Each row comes from the steps of one path. Every step used is in the known rows, and no mark comes twice. Write the path behind each row, first mark first.
Known rows:
logu -> satonas -> zore -> zirodal -> pefo -> gasi -> geru: [-15.5  23.5 -61.3  16.5 -10.5   2.8 -26.3 -23.2   9.0  14.8 -47.7  51.4
 -24.3 -30.0 -53.2 -19.7  28.7  -0.1  31.1  24.8  25.0  -8.5 -19.4  25.3
 -11.2   1.0 -18.0   0.4  -2.4  -0.8 -22.0 -34.1 -43.5  -4.6  20.6   8.0
 -21.6  -9.5  16.2  43.0  -8.1  30.0 -35.2 -21.7 -35.9 -29.9  30.6]
zirodal -> geru -> zore -> seke: [-10.4  15.5  -3.9   5.9 -18.2  17.5 -16.4 -18.7  28.0  -2.0 -38.7  10.1
  12.3   7.0 -28.7  18.7  32.7   9.3  10.3  14.5 -12.7  -6.0  20.4   6.6
   0.8  -3.5 -20.8  40.4  -2.2  -1.9 -11.1  -7.1 -27.5  -7.0   7.5  33.4
 -14.3  -1.4  11.8  22.0  16.2 -17.0  -1.0 -10.6   1.5  14.1  44.8]
gasi -> zirodal -> geru -> toma: [ 17.0  -4.3   1.5  32.7 -12.3  -2.9 -16.5 -29.2  -7.7  -8.0 -20.0  19.6
 -19.9   1.9 -39.1  19.8 -13.1 -34.1   2.7 -13.0  10.2 -14.1  -3.2 -20.4
   8.0  10.4  -9.3  26.1 -10.9   8.0   0.2 -13.4  -7.6 -23.0  34.0  17.3
  -7.8  25.4  -7.9   3.1  14.5  15.0 -38.8  -1.5 -42.0   0.8  27.9]
gasi -> geru -> toma -> logu -> seke -> zore -> zirodal -> pefo: [-31.2  -8.3 -41.1  36.9  -8.8 -11.8 -30.6 -27.9  35.9  11.1  22.9  66.0
  -7.8 -12.3 -86.3  -6.7  30.2 -29.8  11.4   8.3  -9.1 -30.4 -15.0  44.3
  14.6  11.0 -14.8 -25.5 -29.7 -28.9 -10.8 -36.4 -13.5 -51.6  28.2 -18.1
 -20.1  42.6  26.7  31.0  22.3 -17.4 -26.3 -26.9 -75.9 -17.1  23.2]
pefo -> gasi -> toma -> logu -> satonas -> zore -> seke: [-13.1  56.4 -77.4 -25.4   6.9  -3.6 -37.1 -28.9 -23.4  14.2 -27.1  37.6
 -31.8 -16.5 -16.3  35.4  24.6  11.1  56.6  13.7  19.9   5.9 -17.1  32.3
 -14.3  -3.1 -53.1  -0.9  -0.6   5.5  13.8 -21.6 -22.8 -18.7 -15.9 -17.3
 -20.0  17.6  15.0  46.8   2.6 -15.1  10.5 -20.6 -22.2 -21.7  30.3]
satonas -> logu -> toma -> pefo -> zirodal: [  8.3  33.6 -32.5 -23.5  34.8  -8.5   8.4  -6.3 -50.5   6.0   1.4  13.7
 -19.2   2.5  -6.2  19.4   6.5 -18.8  24.5  12.1  41.6  -4.5 -36.1   2.8
  -7.0 -13.6  12.7  -3.6 -18.5   8.9   0.9 -29.0   0.8 -16.4  16.4 -30.9
  -5.3  -1.2  -6.3  22.4 -10.7 -21.2   8.7   4.8  -2.8  12.5  28.5]
geru -> zore -> seke -> gasi -> zirodal -> pefo: [ -1.4  26.0 -38.2  11.1  -1.4  13.0 -14.6 -42.3  40.9  30.8 -17.8  34.8
  -4.0  -8.3 -53.2  -3.7  46.4   4.3  29.9   3.9  21.5 -32.8  -2.3  19.8
   9.8   1.8 -35.3  -7.6   8.6 -27.1  -2.3 -30.6 -30.2 -47.5  25.7  11.0
 -28.3 -14.1   9.7  10.2  20.9   1.3  -8.3  -1.2 -10.2   7.7  30.8]
pefo -> zirodal -> geru -> zore: [-29.7   3.3   3.0 -24.2 -16.3   9.2 -10.9 -22.4   1.5  -4.8 -27.2  12.2
   4.7  -4.8 -28.2  10.2  49.8  13.2 -12.9   7.2   6.7  -9.9  11.5 -36.1
   9.1 -13.9  -2.3  21.4  16.3   0.7 -10.5 -20.1 -24.2 -10.1  27.4  21.4
  -5.1  -7.8 -16.0  14.0   9.0  -4.1 -16.8   8.2  -6.1  17.6  41.7]
toma -> pefo -> geru -> zore -> logu: [-32.1  38.6  -0.4 -30.1  -0.3   2.0 -10.9 -15.1  10.4  18.2 -33.9  21.9
  14.7  -9.8 -39.2  -0.6  23.5   1.6  -6.3   6.7  15.3  -9.5  10.7   6.1
  10.3 -17.8 -10.3   8.9  -7.4  -4.2 -33.2 -23.8 -22.4  19.7  -2.9  16.3
 -14.2  -3.2  27.7  31.5   4.3 -25.6  -0.2   5.1   5.6  25.3  13.3]
geru -> toma -> logu -> seke -> zore: [-18.6  -6.7 -20.9   2.5  -1.3 -24.0 -31.9  -6.8  14.0   7.3  50.5  32.7
   7.2   0.0 -27.5  13.1  16.8 -24.3  -2.1   6.0 -12.3  -6.8 -25.0  24.0
  17.1  -4.5 -13.3 -29.6 -28.7 -15.6   7.5 -12.2  10.3 -28.8   5.9 -19.0
 -10.5  30.5  12.0   8.7  16.1 -37.8   1.2 -18.5 -43.1  -0.3  18.7]
seke -> gasi -> geru -> toma -> logu: [ -3.9  14.0  -9.4  13.9 -11.3  -3.5 -32.3 -29.8  14.1  10.4  14.4  25.5
  -6.7   8.3 -38.9  40.3  -4.0 -13.8  -7.2  -7.6  -4.6   0.1   0.5  -0.7
  26.9   4.4  -6.3 -18.2  -2.8  -2.1  -2.2 -17.9 -25.0 -24.8   4.8 -24.0
 -13.7  33.1  27.1  19.5  15.2 -13.3 -14.4  -4.9 -48.5 -27.3  -8.8]
toma -> logu -> geru -> zore -> zirodal: [-38.5  49.9 -36.4 -24.4  -3.5   2.9   7.0  -0.8   3.8   9.5   0.8   5.2
  16.1  -8.8 -46.9  12.7  37.6  15.0  -6.4   9.5  -7.2   9.3  18.6  13.5
  12.4   6.7   7.8  -3.8   3.3  -8.9 -29.4 -14.9  -5.4  -5.3   1.1   5.5
   4.1   5.0 -15.3  33.8  11.2 -38.9 -13.2 -32.2 -26.5  -6.9  14.6]
zirodal -> geru -> zore -> seke -> logu -> toma: [ 11.5   4.3 -23.7  29.9 -13.9   0.3 -12.6 -11.8  11.6  -2.5 -17.9  18.4
   1.6  32.0 -22.6  24.2  14.7   6.4   6.9   6.1  -2.4 -27.9  15.3  27.2
  -2.1  -6.0 -14.8  37.3 -30.0  -4.6 -24.1 -27.7 -54.3 -36.0  12.3  32.2
  -8.7 -12.9   7.3  32.2   3.1 -18.9   9.6 -24.7  -3.9   5.4  35.6]
pefo -> zirodal -> geru -> zore -> logu -> satonas: [-33.5  24.7 -25.0 -21.6 -35.0   7.8  -8.5 -26.3  22.4   0.7 -16.8  28.1
   4.5 -12.5 -29.4   7.1  68.2  -0.6  -1.2  16.2  -4.5  -9.8 -22.2 -25.7
   6.3 -14.1   8.9  44.6  -0.4   3.3 -43.3 -33.4 -21.7  -6.6  30.2  32.3
  -2.2 -28.2  -6.3  39.9   6.1  -5.0  -6.4   2.8 -10.5  14.4  28.7]
toma -> logu -> seke -> gasi -> zirodal -> geru: [ 14.7  47.8 -19.8  19.6   5.5  -3.0 -24.5 -59.9   0.7  12.8  54.0  40.3
  -0.8  11.2 -55.2  18.0  -3.3 -17.6  25.7 -17.3 -18.5 -30.3 -15.5 -16.3
   0.8  -8.4  11.9 -37.4  -5.0 -20.7   7.6 -28.0 -24.7 -29.6  26.4  17.3
  -4.7  16.2  -2.2  23.8  13.1  -3.8 -15.4 -18.8  -8.9  11.4  47.0]
toma -> logu -> zore -> seke -> gasi: [ -2.3  66.5 -48.5 -20.0  -5.0  10.1  -4.1 -34.0   9.7  14.4  12.8  12.0
  20.4  -0.9 -32.2  24.0  20.6  15.6  30.0  16.5 -11.0 -22.1   0.0  18.6
   5.4  -2.9   0.2 -15.5   3.8 -40.8  -6.0 -18.4  -4.2  -8.6  -1.7  -7.8
 -18.9  -6.0   6.5  33.2  12.2 -42.4  25.9 -29.0  -4.3  -7.6  25.4]
zirodal -> pefo -> gasi -> toma -> geru -> zore -> logu -> satonas: [-41.0  44.9 -46.0 -27.5 -10.4  -5.9 -20.4 -11.3 -22.5  17.0 -21.4  22.1
   6.4 -31.7 -50.1 -16.7  78.4 -12.1  48.5  14.5 -11.8 -16.2  -7.8 -18.7
  22.7  -5.1 -40.9  -1.0  -8.0  25.1 -34.8 -35.5 -20.8 -16.7   7.1  -8.3
 -31.8  -8.9  -2.0  15.3  16.3   0.8   6.5  -5.3 -33.8  -1.6  -0.8]
pefo -> gasi -> zirodal -> geru -> zore: [-19.9  22.5  -7.0  -2.8  -8.5  -2.7 -35.3 -20.1 -10.2   1.6 -43.0   3.4
  -6.8  -9.9 -50.7   4.8  26.9   3.0   2.0  -7.3  12.2 -19.3  13.3 -36.7
  17.0  -8.1 -30.1  11.6   7.1   3.5   1.2 -31.8 -23.0  -1.1  28.4  29.7
 -11.8   6.3  -7.9  13.9  11.3  15.1 -36.8   5.8  -5.5   4.8  37.9]
satonas -> zore -> logu -> gasi -> geru -> toma -> pefo -> zirodal: [-11.9   8.3 -16.7 -23.9  10.2  10.8 -15.5 -46.1 -10.6  32.2 -57.8  56.1
 -13.1 -23.9 -73.7  30.8   8.1 -23.7  21.2  14.3  36.0   0.0 -15.2  12.6
  16.2   6.9  12.9  14.4 -33.6  13.3 -20.5 -44.7 -22.6   3.1  -1.2 -27.5
 -15.3  13.2  27.1  58.2   0.9 -40.5 -35.6 -16.4 -46.1 -18.2  38.6]
seke -> logu -> satonas -> zore -> zirodal -> geru -> toma -> pefo -> gasi: [ 17.2  22.0 -54.4  14.1  -7.0 -20.0 -33.5 -32.1  -0.7  14.0 -27.2  59.0
 -29.0 -26.7 -43.8  13.3  -3.7 -36.8  23.0  22.2  32.6 -21.0 -30.9  29.7
  -4.0  -9.6 -23.6  22.7 -20.7  12.6 -33.0 -29.6 -51.0 -22.6   9.8  17.5
 -26.4  -0.5  11.0  39.1   4.1  10.1 -38.8 -49.2 -72.7 -18.7  62.1]
zirodal -> pefo -> geru -> toma -> logu -> seke -> zore: [-30.1  11.6 -12.3  -8.3  -1.0 -23.1 -27.0 -25.7   3.9   4.1  33.0  54.6
   2.4 -10.6 -50.4  -1.1  26.6 -28.6   3.4   8.4  -4.1 -31.9 -13.7  27.2
  -0.4 -17.7 -27.9 -49.9 -14.6 -23.8  -5.1 -16.4 -15.7 -27.8  39.7   2.7
 -30.0  22.5  14.1  17.6   3.6 -13.8   1.2 -13.3 -47.5  12.7  31.3]
toma -> logu -> gasi -> geru -> zore -> seke -> zirodal: [-34.2  41.7 -21.0  11.2   3.0   2.5 -34.6 -31.5  17.6  34.0 -20.6  21.5
  -9.9   0.7 -71.6  27.1  38.1  16.5  36.0   1.0 -13.3 -16.9   8.5  34.8
  32.9   8.3   2.6   5.2 -26.2  -4.7   1.6 -39.7 -32.7 -25.9 -14.2 -18.1
 -10.0  19.4  12.5  40.8  -4.1 -39.6 -13.7 -20.9 -30.7 -21.3  -1.8]
satonas -> zore -> seke -> zirodal -> pefo -> geru: [ -4.7  33.5 -23.3  19.2   8.5   6.9  -4.3 -29.4   6.5  33.9 -49.4  56.4
 -31.2   6.8 -28.2  -3.1  12.7   0.5  31.8  10.6  16.3 -33.1  14.4  47.2
 -29.3 -22.9 -12.2   2.9   5.3 -34.9  -1.7 -12.3 -52.5 -25.9  14.0  14.3
 -30.2 -15.8  12.2  17.1 -13.7  10.7 -13.9   4.3  -8.6   9.6  50.3]
zirodal -> pefo -> geru -> zore -> logu -> seke -> gasi -> toma: [-39.9  31.5 -16.0 -17.6 -15.5   6.2 -33.6 -33.8   9.8  18.4  -0.3  41.9
   2.2 -14.7 -46.8  -9.7  47.7 -11.0  13.4  -8.8  16.6 -40.0  -0.6   2.3
  11.6 -18.0 -37.4 -41.2 -11.8 -25.5 -32.2 -39.1 -57.6 -37.3  12.7  15.9
 -18.1 -11.8  27.1  40.4  11.9  -6.6  13.8  -7.7   6.6  27.1  46.5]
toma -> geru -> zore -> zirodal -> pefo -> gasi: [-34.8  26.9 -33.9 -21.4   0.8  -3.4  -9.5  -6.3  -6.1  16.2 -35.0   9.9
  15.7 -25.8 -62.3 -25.5  64.4   2.3  30.0  24.1  -6.7 -13.0  24.5   8.1
  13.1  -3.7 -22.2  -7.5  13.2  10.8 -13.1 -30.7 -12.5  -9.9  20.6  -9.3
 -26.3  -8.3 -11.5   3.1  24.4   3.2 -24.9  -9.2 -30.2   3.3  17.3]
satonas -> zore -> logu -> toma: [  8.9  20.3 -34.1  11.0  -3.2   7.4  14.1   4.9  -7.9  16.9 -20.2  27.0
   0.3  25.2   5.4  12.2 -13.1   0.3  12.8  13.0   3.3   4.2  -1.9  16.3
 -14.0 -14.7  14.9  25.0 -34.0  -9.7 -29.2 -17.1 -14.2   3.3  -8.1   3.6
   6.5 -14.2  17.0  29.6  -2.6 -15.7   9.2   4.9  23.0  -6.0  26.0]
satonas -> logu -> gasi -> toma -> geru -> zore -> seke -> zirodal: [-18.7  38.3 -37.8  -3.3  21.9  -1.6 -45.2  -5.0 -39.8  28.2 -23.1 -11.1
 -18.8  -8.2 -46.7   7.9  40.1 -19.2  61.5  -4.7   8.6 -22.0  -2.8  21.8
  38.1   0.3  -3.5   8.3 -29.6  20.3   2.1 -32.0 -22.6 -29.5 -35.2 -47.5
 -17.3  18.3 -14.9  12.4   1.2 -46.2  -3.2 -22.0 -29.5  -6.0  26.1]
satonas -> zore -> logu -> geru -> toma -> pefo: [  3.3  37.9 -14.4 -14.2  11.4   7.7  18.6  -6.0 -10.2  32.0 -28.8  42.3
  10.8  -5.9 -35.0  30.1  -9.0 -31.9   3.0  18.8   7.4  17.7  -5.9  11.4
   0.9   1.2   8.5  13.3 -30.3  -0.9 -43.3  -3.1 -11.4   8.2 -14.2   2.1
 -18.4  -1.3  19.3  31.4   8.9 -47.0 -16.1 -28.8 -35.5  -4.2  47.5]
toma -> logu -> seke -> zore: [-20.6   9.0 -22.8  -2.9   8.6 -16.6 -23.8  -9.5  12.9  11.3  57.7  29.1
  13.8   2.2 -26.4  -6.7  18.0  -2.9   2.3   1.3 -22.4 -17.6 -17.3  16.1
   5.8 -13.2   0.8 -39.7 -16.7 -29.1   5.8 -12.7   3.4 -14.2  -2.0  -7.8
  -6.3  19.8  11.0  12.4   6.4 -33.3  11.1 -16.0 -12.1   3.0  18.1]
gasi -> geru -> zore -> logu: [-37.2   0.6  -3.8  12.0 -20.8  13.0 -19.2  -1.1  38.0  11.9 -32.3   8.7
   9.2   5.5 -45.5   5.2  29.1   7.6 -12.0  -2.7  -3.8   1.0  16.3  -0.2
  28.9   3.3   1.7  27.2 -14.4  -3.8 -29.5 -29.0 -21.2   9.2  -8.7   1.8
   2.7   8.1  27.5  25.6   6.6 -23.1 -11.4  11.6  -3.7  -9.1  -7.8]
satonas -> logu -> seke -> zore -> zirodal: [-14.8  -9.4 -46.8  19.1   4.6 -12.4 -37.8  12.3  20.7   3.6  30.0  11.4
 -10.4  -7.1 -23.5 -27.7  11.2 -30.4   0.2   3.5  15.5 -22.5 -33.7  44.2
   3.7 -12.3  10.1 -12.1 -23.7 -31.5  -8.6 -24.0   2.9 -10.7  -1.8 -15.2
   4.0  10.0  12.1  24.6   4.7 -24.4  -8.5 -21.5  -8.2  -0.7  47.9]
pefo -> zirodal -> geru -> zore -> seke -> gasi -> toma -> logu: [-30.9  40.9 -37.8 -31.7 -11.3  17.4 -34.7 -64.7   0.2   9.6 -19.7  36.8
 -11.5   0.4 -47.4  45.7  57.6  17.4  18.4  -6.1   4.3 -28.6  19.7 -17.2
   8.8 -13.0 -38.0   6.3  25.0 -22.0   2.6 -36.4 -47.0 -60.1  14.0   0.7
 -21.0  18.1  10.8  46.2  35.1 -23.8   3.1  -4.3 -17.1   4.3  56.2]
gasi -> toma -> geru -> zore -> seke -> zirodal: [-18.1  15.9 -31.6  15.4   6.1  -1.0 -36.9  -9.9 -13.7  30.2 -31.6  10.7
 -11.5   9.7 -36.3   2.1  47.8   6.2  34.0  -6.8  -1.8 -16.8  23.3  10.5
  26.0   8.3 -16.8  20.6 -12.1   0.8  12.1 -26.5 -29.0 -53.3 -26.1 -31.5
 -22.3  17.3  -6.9  -3.7  22.9 -32.8 -12.5  -7.8 -32.5   9.3   5.6]

Which path is each row?
[-26.6  43.6 -38.9 -11.3  -9.9  -3.2 -33.7 -21.2  -8.6  -1.8 -47.7  10.7
  -2.2  -9.4 -71.9  53.3  24.2   0.2  28.2  19.9   6.9  -2.1  11.5  26.1
  17.9  22.4 -32.0   6.9 -14.1  -7.7  11.6 -39.1  -1.4   0.8  13.1 -26.5
 -25.1  30.5  18.0  49.5  10.5 -43.6 -10.8 -26.0 -51.1 -25.2  12.9] : pefo -> gasi -> geru -> toma -> logu -> zore -> seke
[ 22.3  53.5 -54.7   9.9 -22.7   6.9 -28.8 -52.3  24.6  14.9   2.8  59.3
  -5.7   4.9 -21.0  53.0   9.5 -18.4  32.8  28.0 -10.3   2.7 -28.0  21.9
  -9.4 -14.3 -14.3  19.3  -7.4  -2.1 -19.5  -4.2 -42.2 -26.5   9.4  18.3
 -28.5   2.5  20.5  39.9  14.8 -14.5   1.5 -32.0 -40.4 -14.0  60.5] : zirodal -> geru -> toma -> logu -> satonas -> zore -> seke -> gasi
[ 22.9  30.5 -14.0  39.3   8.9   5.8 -13.0 -37.2   7.5  36.4 -45.9  65.6
 -23.4   9.8 -33.5  34.9  -8.0 -29.4  38.0  19.3   4.1 -14.2  -3.8  26.8
  -6.0  -8.6 -11.5  42.8 -27.7 -10.8  -2.8  -6.4 -38.6 -41.2  -6.5   7.2
 -35.1  15.4  22.0  12.6  16.4 -13.4 -28.7 -16.9 -47.6   6.3  74.7] : satonas -> zore -> seke -> zirodal -> geru -> toma -> pefo
[-15.2  38.4 -24.7   9.7 -16.5  -2.2 -18.6 -15.3 -17.1   5.6 -48.4  13.9
  -4.6  12.7 -48.3  16.0  22.0  -3.8   9.4  -3.2   0.0 -23.5   8.8 -26.3
   9.4 -10.3 -19.1  35.0 -27.2  -2.2 -25.6 -54.7 -25.1  -8.4  35.6  33.4
  -3.8  -8.5   8.4  44.0  14.6   7.1 -20.9   9.2  13.3   3.8  32.1] : pefo -> gasi -> zirodal -> geru -> zore -> logu -> toma
[-21.9  41.6 -36.9   8.2  23.2  -6.7 -15.8 -19.2 -38.7  49.8 -10.7  55.8
 -18.9  -4.7 -55.6 -13.0  33.9 -29.9  70.7   1.1 -15.8 -34.1   2.0   8.2
   0.7 -16.5 -13.2 -26.8 -23.8 -13.1  -3.0 -40.2 -34.6 -39.8 -10.0 -29.4
 -27.0   0.3   2.8   8.7  11.4  -5.6 -16.7  -3.6 -24.7   6.0  53.5] : satonas -> zore -> logu -> seke -> zirodal -> pefo -> gasi -> toma -> geru
[-28.2  25.6  -7.8   0.6   5.8 -15.1 -22.8 -26.0  -5.9   6.0  11.6  43.1
 -10.2 -13.0 -73.1  33.9  27.5 -26.0  38.6  12.1  -7.7  -3.1 -11.9  21.4
  10.8  10.4 -37.9 -45.3 -18.1  11.5  16.3 -31.9 -12.3 -27.7  32.8 -23.5
 -21.5  32.4  16.8  24.7   5.6  -6.7 -15.0 -11.2 -56.6  -8.3  16.9] : zirodal -> pefo -> gasi -> geru -> toma -> logu -> seke
[ 11.4  49.3 -14.2  29.1  -3.7   1.2  -5.4 -33.1  -6.2  18.3 -35.2  36.7
  -1.7  -4.4 -51.3  23.3  11.0 -26.7  38.3  21.2  -4.4 -35.7  -9.7   7.2
  11.7   6.4  -2.7  38.4 -37.0 -24.2 -13.9 -18.8 -16.7 -37.5   8.6  10.2
 -37.3   6.3   3.2  18.7  16.3 -26.7 -13.9 -36.2 -53.8  11.8  57.0] : logu -> zore -> seke -> zirodal -> geru -> toma -> pefo
[-29.8  65.7 -45.5  -1.6   8.7 -22.9 -12.9 -26.2 -35.7  22.1  18.7  42.8
 -44.5 -26.8 -25.4   1.7  43.5 -12.1  59.2  -3.9  -7.9 -38.9 -31.0  -6.7
   6.6 -11.5 -44.7 -30.7  -1.7  -5.2   0.3 -27.6 -22.6 -62.6  14.0 -16.3
 -25.2  10.4  -9.1   8.7  -3.2  35.6   5.6  -0.4 -52.6 -19.7  -7.4] : seke -> zirodal -> pefo -> gasi -> toma -> logu -> satonas
[ -7.9  54.7  -6.5  31.8  -3.4  -0.9   6.6 -15.0  -3.1  31.8 -14.5  41.1
   4.4  21.2 -32.1   7.5  19.1 -10.2  18.9   7.9 -24.3 -32.4  -2.7 -17.4
  15.5 -22.4  12.4  40.4 -49.4 -13.3 -45.6 -33.6 -36.6 -36.4   2.0  27.5
 -13.2 -10.1  16.3  23.6  12.2  -8.5  -2.4   0.6  -3.4  17.4  31.4] : seke -> zirodal -> geru -> zore -> logu -> toma -> pefo
[-18.3  27.0 -29.6  -9.7  -3.5   9.2 -19.9 -36.9   6.1  33.4 -26.8  45.0
   8.3  10.0 -54.3  17.3  39.6  11.2  -9.0   6.8  24.7 -15.9  -6.8 -15.6
  23.7  -7.9   9.2   4.1 -25.9 -15.6 -33.8 -65.6 -48.1 -31.4  12.3  -7.9
 -15.6 -15.6  37.0  57.9  16.0 -32.7  -9.3  -0.4  -2.1   4.3  14.1] : seke -> gasi -> geru -> zore -> logu -> toma -> pefo -> zirodal
[-15.7  10.7 -11.9 -11.5   7.0 -13.5 -19.7 -36.9  -9.3  14.2 -14.8  20.2
 -15.9 -26.9 -74.9 -24.5  23.9  -7.9  16.4 -18.4  42.3 -59.7   3.1  16.5
  18.1  -6.8 -15.6 -34.8  -5.4  -0.2 -21.3 -42.1 -50.0 -12.8  33.5  21.2
 -13.7 -11.9 -20.6  19.9 -27.1   6.8 -20.2 -18.8 -29.0  -1.5  12.8] : seke -> logu -> gasi -> zirodal -> pefo -> geru -> zore
[-13.9   5.4 -26.1 -12.8   8.9   5.5 -25.0 -53.1  -4.4  11.6 -37.7  45.5
 -22.7  -8.1 -57.3  24.1  41.7   0.4  20.7  -8.8  34.9 -45.8  14.2   6.7
   6.8  -2.0 -42.1  22.5   0.0  -8.6  -4.6 -41.3 -55.3 -60.4   3.0   2.8
 -25.1  15.8   8.2  36.1  18.7 -29.7  -6.4 -18.1 -40.2  13.4  55.9] : gasi -> toma -> pefo -> zirodal -> geru -> zore -> seke -> logu
[-42.0  77.5 -39.3 -15.7  12.0 -12.8   2.0 -20.9 -54.0  20.1  -0.5  22.5
 -23.4 -27.4 -48.1  -1.5  40.1  -0.3  58.8  -3.4  -4.4 -58.1   2.2 -21.0
  19.7 -11.5 -36.4 -35.9  -0.9 -35.0  -0.8 -31.9  -9.4 -46.1  10.3 -22.6
 -26.9  15.1 -20.8   3.3   0.6   9.5   9.0  -2.3 -43.0 -18.9  16.7] : seke -> zirodal -> pefo -> gasi -> toma -> logu -> zore
[-36.9  29.3 -23.2  18.3   7.0  -3.9 -10.2 -12.1  -8.2  41.5  16.7  39.9
   1.4  -1.4 -60.1 -21.3  64.5 -23.8  55.6  -3.6 -23.7 -35.6   0.4   1.0
  28.6  -3.2  -4.1 -13.4 -32.6  -6.9 -18.0 -37.5 -25.7 -59.0  -9.2 -23.4
 -18.1   3.5  -9.8  -7.3  19.7 -22.5  -3.2  -2.1 -32.9  23.4  20.3] : gasi -> toma -> geru -> zore -> logu -> seke -> zirodal -> pefo
[-25.1   2.4 -45.5  14.6  -4.5 -17.6 -11.2 -21.3  31.0  12.6  41.9  58.3
  -1.7 -18.5 -57.4  -9.2  35.0 -33.5  20.5  16.9 -11.1 -30.3 -23.9  49.0
   5.9   0.4 -21.9 -28.4 -24.1 -29.9  -9.5 -23.7   6.0 -54.6  29.8 -14.0
 -18.1  27.1  11.7  17.4  26.2 -14.9  -8.0 -25.0 -63.6  -3.8  33.2] : geru -> toma -> logu -> seke -> zore -> zirodal -> pefo
[-17.8  51.4 -75.6 -13.4  -7.4 -13.6  -5.5 -23.9   2.2  15.4 -11.4  57.3
 -26.3 -37.0 -38.5  16.4  35.4 -20.2  50.3  38.4  16.4   2.5 -33.1  42.9
  -8.0  -6.7 -38.8  -5.5  -0.6  10.4 -15.1 -20.7  -8.5 -25.5  27.5 -10.9
 -21.9   5.6  -0.8  26.8   6.7  17.0 -16.7 -18.1 -66.0 -25.5  33.4] : geru -> toma -> logu -> satonas -> zore -> zirodal -> pefo -> gasi
[-50.9  48.5 -46.2 -30.4   8.6   2.1 -14.1  12.6 -37.7   2.6 -41.8  -3.2
 -22.8 -37.9 -52.3  -2.0  51.5 -18.7  21.6   2.9  33.9 -17.3   3.5   3.2
  14.6  -2.6 -47.7 -16.4   3.5  -2.3 -32.4 -29.2 -25.3 -22.1  10.8  -7.1
 -15.5   4.8  -9.4  34.5   6.9  -4.7 -12.6 -21.1 -30.5 -15.9  54.3] : satonas -> logu -> geru -> zore -> zirodal -> pefo -> gasi -> toma
[-13.4   9.4 -58.8  21.0 -20.4  -4.9 -33.3 -20.0  11.1  10.9 -55.5  55.3
 -32.0 -33.2 -55.4   1.7  27.4 -20.2  25.4  29.9  35.6   1.6 -27.1  31.8
  -0.5   9.9 -32.4   9.9 -14.2  12.7 -21.3 -33.4 -38.6 -20.0  28.1  -2.1
 -26.0   2.1  17.2  39.1   1.6  25.3 -43.6 -24.5 -67.4 -32.6  31.5] : logu -> satonas -> zore -> zirodal -> pefo -> gasi -> geru -> toma
[-22.7  47.7 -11.6 -32.8  11.5  -1.4 -23.0 -41.5 -13.4  26.7 -43.6  23.4
   3.1 -29.1 -77.9  -8.6  16.3  -7.1  16.9  -7.5  33.1 -27.9  -4.5   4.5
  21.1  -3.4  -1.5  -3.3 -25.7   5.1 -27.8 -48.2 -18.7  18.7   7.7  15.0
 -11.2   0.5  11.6  51.2  -4.9 -26.4 -21.6 -15.2  -2.9  15.2  17.0] : toma -> pefo -> geru -> zore -> logu -> gasi -> zirodal
[ -7.5  64.1 -74.6  21.8  11.7  -0.2  -2.7 -40.7  -3.5  38.7   2.6  72.9
 -44.9  -8.3 -26.0  11.4  35.7  -4.3  80.9   9.9   2.8 -28.0 -26.9  39.5
 -12.3  -8.2 -30.8   0.3 -10.7 -20.0  -2.5 -14.1 -35.8 -69.0  -8.4 -15.2
 -27.2  11.4   0.9  15.3  -3.6   3.2  13.4  -9.6 -48.7 -15.9  28.5] : gasi -> toma -> logu -> satonas -> zore -> seke -> zirodal -> pefo
[-13.9  49.6 -46.4 -13.4  11.7  -9.4 -23.5   3.3 -27.2   1.7 -30.5   6.3
  -9.8  -3.4 -29.8   0.3   9.1  -7.5   8.3  15.9  55.9  -7.0 -12.3  30.8
   3.2 -17.4  -2.9   6.1 -26.9   6.3 -27.0 -35.5 -26.3  -0.7   7.2  -1.2
  -4.8   4.7   9.2  42.4  -7.4 -21.6  -5.0 -13.2   1.1  18.8  36.2] : satonas -> logu -> toma -> pefo -> geru -> zore -> zirodal
[ -9.4  42.1 -49.9  -6.6  -4.6  -4.4 -21.3 -49.0  13.0  22.6  14.9  71.4
 -11.8 -12.7 -54.4  15.9  12.0 -23.5  28.4  18.7  24.8 -16.5 -11.8  53.9
 -13.9 -18.2 -13.6 -48.6  -1.9 -24.2 -10.7 -25.6 -43.9 -36.0  28.8  -2.6
 -19.4   6.6  14.4  40.4  10.3  -6.5 -17.6 -28.1 -37.3   7.9  72.3] : satonas -> zore -> zirodal -> pefo -> geru -> toma -> logu -> seke -> gasi
[ -4.7  25.4 -21.1  -9.1  -1.5   3.6  -5.1 -44.5 -15.5  22.8 -54.6  50.8
 -24.8 -26.0 -69.5   3.5  -3.0 -38.0  33.3   0.7  36.1 -30.1  -7.4  24.3
  -2.7  -5.6  -9.1  -1.3 -22.4   1.0 -28.8 -33.2 -25.3   4.5  33.5  10.8
 -17.0   0.2   6.2  40.6 -11.0   4.3 -31.2  -5.3 -31.2  -7.5  44.7] : satonas -> zore -> logu -> gasi -> zirodal -> pefo -> geru -> toma
[-24.9  69.3 -61.6  -2.5  13.8 -15.6 -14.4 -27.3 -36.0  36.1   4.8  58.5
 -46.8 -24.8 -22.0   2.6  35.4  -4.7  66.2   4.8   7.1 -29.7 -28.5   0.6
   0.4 -23.8 -42.2 -28.4  -1.4  -9.5  -2.4 -21.6 -35.9 -52.5  -0.1 -16.2
 -27.3   9.2  -8.6   8.3 -10.1  28.6  -0.4   0.5 -47.4 -25.4  23.4] : seke -> zirodal -> pefo -> gasi -> toma -> logu -> satonas -> zore
[-45.7  29.1 -25.0  -5.0   5.3 -16.5 -47.1  -0.1 -25.3  37.9  -8.3  14.0
  -4.2  -0.9 -50.7  -3.4  56.9 -13.7  35.4  -8.3 -13.2 -19.1   7.3  -3.8
  33.8  -4.0 -15.6 -11.8 -30.2   1.0   1.9 -54.2 -24.0 -36.7 -19.5 -33.5
 -11.2   4.7  -0.2  13.7  21.8 -30.8 -17.8  -5.6 -18.0  17.0  19.3] : pefo -> gasi -> toma -> geru -> zore -> logu -> seke -> zirodal
